Rows, each with roughly how far along a hidden order it lies (0 to 20):
(in the rows, 128 means zero)
[111 156  90 133 115  98 180  97 134 135 193 167 141 135 103 165 125 163
 104 147 144 141 126  93 152 160 133 123 117] -> 16
[151 135  92 138 132 140 140 131 111 120 171 232 142 113  98  91 113 121
 133 162 171  84 148 133 114 119 117 144 103] -> 12
[201 118 120 138 116  83 152 120 157 132 184 158 118 161 132  95 139 163
 123  92 148 119 129  94 163 124 134 158 160] -> 1
[119 121 107 135 128  94 150 121 171 153 145 134 108 124 112  12 145 106
 104 187 159 218 139 123  99 166 115 128 102] -> 10
[126 132 122 108 131 119 115 158 114 120 133 103 130 123 124 118 113  90
 133 109 163 168 128 119 109 163 109 108 173] -> 0
[185 137 170 173  97 142 134 149 121 135  86  78 143 112  99 113 137 104
  99 115 133 105 138 120 140 191 122 164 125] -> 6
[ 81 124  97 132  94 117 173  96 132 128 143 104 116 101 107 134 120 126
 106 141 144 134 127 112 122 136 123 151 154] -> 20
[141 110 156 175 142 148 169 115 166  95 104 130 131 136 131 133 117 173
 126 100 134  85 150 119 119 237 125  38 115] -> 0
[159 101 130 107 177 102 130 163  90 145 159 115 132 127 111 206 132 102
 118  93 124 193 134 134 103 160 122 118 166] -> 0
[143 139 109 170 134  85 200 133 155 161 119 114 130 120 122 171 141 131
 138 105 114 139 142 131 170  37 114  81 128] -> 5
[153 124 126 125 113 150 147 170 143 171 122 106 113 113 143 189 127 110
 117 180 177  85 126 107  58 243 120 131 132] -> 2
[101 104 153 130  79  77  99 112 153 159 116  94 109 119 132 231 139 119
 136 152 164 116 134 120 178 131 122  90 131] -> 3
[206 123 168 128 121 167 152 129  99 131 102 100 103 103 155 173 119 143
 156 178 142 233 146  98 125 186 125 172 122] -> 0
[148 145  54 170 135 100 165 110 136 133 135 176 131  75 123 110 128 132
 114 143  87 103 139 121 156 105 120 143 141] -> 20
[127 152 119 117 141 141 164 133 155 116  93  52  83 114  77 253 133 141
 135 144 132 179 125 120 180 107 125 108 145] -> 2

New part:
[ 98 120 125  96 101 130 118 130  91 157 129 141 146 101 134 179 131 193
 139 124 157 134 123 133 166 119  65 110 143 108 141  90 122 128 141 157
 140 137 109  93  98 125 132 138 107 218  76 185 190 130 121  96 129 105] -> 20
[205 160 145 127 131 123 176 117  92  53 143 122 115  61 141 105 154  93
 132 124 132 130 117 142 124 111 178 123 129 137 152 179 103 132 125  99
 114 138 126 105 125 149  85 110 139 192 114  86 152 136 158 134 103  97] -> 0
[ 92 127 102 130 140 117  66 129 158 133 126 132 175 133 132 114 129 132
 122 127 117 129 136 126 123 112 158 113  84 105 124  99 148 110 102 121
 125 113 119 110 119 117 110 125 120 181 145 151 103 111  77  99  87 122] -> 0
[138  98 143 117 136 132 120 137 121 145 103 123 145 111 138 119 100 168
 127 119 119 146 126 133 159 127 102 129 134 148 126  86 139 123 116 158
 122 139 129 168 129 143 197 115 144  99 145 166 128 144 125 108 134 135] -> 0
[ 92 116 153 126 137 148  88 134  52 144 151 139 139 119 123  88 140 131
 131  99 155 130 134 124 160 151 159 115 141 107 118  87 147 133 129 150
 125 135 123  11 138 108 184  72 131 106  87 121 159 172 110  95 101 117] -> 0
[ 53 149 159 146 117 122 160 119 115  94 135 130 113 119 139 108 131  98
 135 137 124 122 123 123 117 128 144 123 141 133 133 147 115 146 125 129
 136 140 128  66 128 118 109 124 149 100 107  33 153  96 141 159 119 137] -> 0
[ 55 135 155 126 181 115 141 126 141 164 160 120 105  89 132 107 142 199
 150 138 116 112 125 129  89 106 111 148 151  81  92 168 139 127 110 126
 138 109 126 122 200 115  45 121 128 190 151   1 123 182 111 120 119 151] -> 0
[160 176 103 155 106 134 111 119 185 152 132 122  38 105 141 116 129 157
 130 126 174 115 124 125  86 134 199  85 164 141 121 173 102 119 138 110
 129 123 121   1 115  92  20  97 145 100  63 150 103 146 107  88 115 115] -> 0
[156 128 140 118 128 116 136 130 153 170 152 135 145 128 108 124 132 138
 133 129 135 130 121 130 139 117  94 134 128 119 123 103 133 131 113 145
 126 131 126 153 145 130 135 147 131  91 154 156 153 161 142 118 141 146] -> 0
[107 134 177 125  97 124 166 119 100  86 119 127 136 106 129 142 134  79
 133 145 117 136 126 116  92 132 151 124 148 121 102 154 126 139 118 133
 135 140 144  43 142 116 105 142 125 159 130  85  66 114 133 141 143 145] -> 0
